Below is a small trained network, with its code and all its weights. Each question gives an input and a target symbol and asks what happens when units are switched off, that is, made to give their printed mean instead of their output.

import numpy as np


def w(rows, s, z=0):
    codes = np.array(rows[::2]) - 128.0
    scale = np.full(codes.shape[1], s)
    scale[-1] = z or s
    return codes * scale


def norm(h):
    return h / np.sqrt((h * h).mean(-1, keepdims=True) + 1e-5)


def f(y):
    return np.maximum(y, 0)


def softmax(a):
    e = np.exp(a - a.max(-1, keepdims=True))
    return e / e.sum(-1, keepdims=True)


def log_softmax(a):
    a = a - a.max(-1, keepdims=True)
    return a - np.log(np.exp(a).sum(-1, keepdims=True))


def net(x, mask):
    ids = ['αγεζθλμ'.index(c) for c in x.split()]
    T = len(ids)
    res = E[ids] + P[:T]
    r = norm(res)
    for j in range(2):
        rows = slice(4 * j, 4 * j + 4)
        q, k, v = (r @ M[0][rows].T for M in (Q, K, V))
        z = softmax(np.where(np.tri(T) > 0, q @ k.T / 4**0.5, -1e9)) @ v
        o = O[0][rows]
        res = res + np.where(mask[j], z, o[:, -1]) @ o[:, :-1]
    y = f(norm(res) @ A[0][:, :-1].T + A[0][:, -1])
    res = res + np.where(mask[2:18], y, B[0][:, -1]) @ B[0][:, :-1]
    return log_softmax(norm(res)[-1] @ U[:, :-1].T + U[:, -1])


Q, K, V, O, A, B = {}, {}, {}, {}, {}, {}
E = w([
[105,227,132,205],'α',
[141,243,96,179],'γ',
[6,110,30,110],'ε',
[158,41,95,202],'ζ',
[48,98,125,139],'θ',
[82,96,96,152],'λ',
[153,185,143,107],'μ',
],0.014)
P = w([
[51,158,147,254],'0',
[151,213,101,142],'1',
[102,76,118,163],'2',
[144,194,96,125],'3',
[98,71,139,148],'4',
[137,188,90,107],'5',
[84,62,168,128],'6',
[116,195,78,86],'7',
[82,52,187,104],'8',
[119,198,79,75],'9',
[88,50,205,86],'10',
[249,180,177,195],'11',
[90,48,228,58],'12',
],0.0076)
Q[0] = w([
[169,2,236,201],'H1',
[203,205,128,102],'H1',
[199,90,217,213],'H1',
[90,55,147,108],'H1',
[105,163,141,113],'H2',
[119,99,156,79],'H2',
[243,148,104,99],'H2',
[140,78,126,38],'H2',
],0.0091)
K[0] = w([
[187,99,169,221],'H1',
[134,220,165,68],'H1',
[214,132,178,254],'H1',
[57,25,198,105],'H1',
[96,137,53,17],'H2',
[159,177,122,35],'H2',
[195,181,136,132],'H2',
[230,212,166,211],'H2',
],0.0098)
V[0] = w([
[94,137,123,240],'H1',
[109,2,117,88],'H1',
[112,90,91,77],'H1',
[159,84,183,119],'H1',
[112,129,121,214],'H2',
[144,203,130,205],'H2',
[119,78,83,199],'H2',
[125,109,137,142],'H2',
],0.008)
O[0] = w([
[176,114,97,62,246],'H1',
[139,89,74,183,100],'H1',
[166,209,113,148,150],'H1',
[44,90,59,253,4],'H1',
[114,86,106,243,225],'H2',
[145,112,60,178,163],'H2',
[217,142,184,114,233],'H2',
[145,118,217,152,129],'H2',
],0.0045,0.0041)
A[0] = w([
[181,155,188,56,70],'N1',
[108,145,172,62,208],'N2',
[81,210,131,199,138],'N3',
[111,188,117,149,175],'N4',
[56,139,167,244,122],'N5',
[180,112,167,119,61],'N6',
[95,110,153,120,4],'N7',
[173,88,179,190,177],'N8',
[174,132,69,206,212],'N9',
[167,169,113,57,73],'N10',
[162,54,105,65,181],'N11',
[87,176,85,139,61],'N12',
[109,173,75,90,133],'N13',
[25,91,116,88,89],'N14',
[97,157,91,78,121],'N15',
[129,211,181,158,112],'N16',
],0.011,0.0039)
B[0] = w([
[92,93,68,157,196],'N1',
[195,134,113,93,228],'N2',
[179,64,64,95,220],'N3',
[99,66,146,139,224],'N4',
[116,102,47,125,197],'N5',
[79,166,71,118,139],'N6',
[102,52,110,129,132],'N7',
[83,182,166,1,183],'N8',
[143,161,143,130,216],'N9',
[64,118,164,225,198],'N10',
[121,120,164,195,192],'N11',
[117,174,105,122,198],'N12',
[88,123,182,101,245],'N13',
[198,121,153,145,253],'N14',
[176,172,183,103,230],'N15',
[74,93,119,116,224],'N16',
],0.0083,0.0058)
U = w([
[104,81,11,149,253],'α',
[45,72,155,119,207],'γ',
[141,44,210,48,48],'ε',
[172,164,111,145,115],'ζ',
[114,179,127,77,60],'θ',
[95,207,79,168,4],'λ',
[83,174,192,183,24],'μ',
],0.011,0.0032)

Each question gives the input, a string of symbols that net reads in full, and the target symbol t.
The units are the heads (4 rows each of Q, K, V and O) and the neurons (one row each of A and B). Each row of codes is followed by its name. A weight is (code - 128) times the scale printed after its matrix; where a second scale follows, it is the last column's (O, A, B and U).
mask holds one flag per unit, heads first, then neurons. A switched-off unit (its flag False) gives its mean, the last column of its rows in O or B, instead of its output. The means were averaged over made-up inputs and are rounded, as every weight is.
A unit's drop is (log p(t) with every unit on - log p(t) with that unit switched off) / (log p(t) with every unit on - log p(t) with every unit switched off).
The circuit of an input: a set's keep is (log p(t) with only the set's units on - log p(t) with every unit switched off) / (log p(t) with every unit on - log p(t) with every unit switched off). Starting from the 12 units with the biggest drops (on a tie, the unit counted first), units are removed one at a time, each time the one whose removal leaves the highest keep (on an exact tie, the one counted first), for as long as the keep stays at least 0.8.
circuit, biggest first: the units of the circuit, biggest drop first
top k neurons: the k neurons with the biggest drops, biggest first
heads that matter: for each layer, one digit per head in row order, 1 if its drop is at least 0.15 and else 0, layers parted by /
input ε ε ε θ, target ε: heads that matter : 10
input α ε μ α ε λ α θ μ, target γ: circuit, biggest first : [N10, N1]
input μ μ ε ε ζ ζ μ μ θ θ λ, target α: circuit, biggest first : [H1]
input ε α γ, target α: top 3 neurons : [N3, N8, N1]
input ε ζ λ ζ α μ μ γ α ζ ε μ γ, target γ: circuit, biggest first : [N16, N1]
input λ μ γ ε, target θ: top 2 neurons : [N15, N13]
input ε ε θ, target α: heads that matter : 10
input γ μ μ α ε ζ ε γ λ, target α: top 2 neurons : [N5, N13]
input ζ μ μ μ θ, target α: circuit, biggest first : [N5, H1]
input λ λ γ, target α: heads that matter : 01
input θ ε ε λ λ ε α ε μ, target α: top 2 neurons : [N1, N13]
input ε ε ε ε λ α γ α α ε ε α, target θ: top 4 neurons : [N8, N3, N13, N16]
input μ μ γ ε γ μ ε α ε ε μ ε ε, target ε: top 2 neurons : [N14, N10]
input λ ε ε ζ ε θ θ ε ε ε ε ε ε, target ε: heads that matter : 00
input ε α μ, target α: circuit, biggest first : [N1]
input ε ε μ μ μ θ ε α θ ε θ ε ζ, target α: heads that matter : 11
input μ γ ζ ε γ ε ε μ γ ε μ λ, target θ: circuit, biggest first : [N8, N6]
input μ α λ λ, target μ: heads that matter : 10
input ε λ α μ ε μ λ θ, target ε: heads that matter : 00
input λ μ λ ε θ ε θ μ α, target α: circuit, biggest first : [N5]
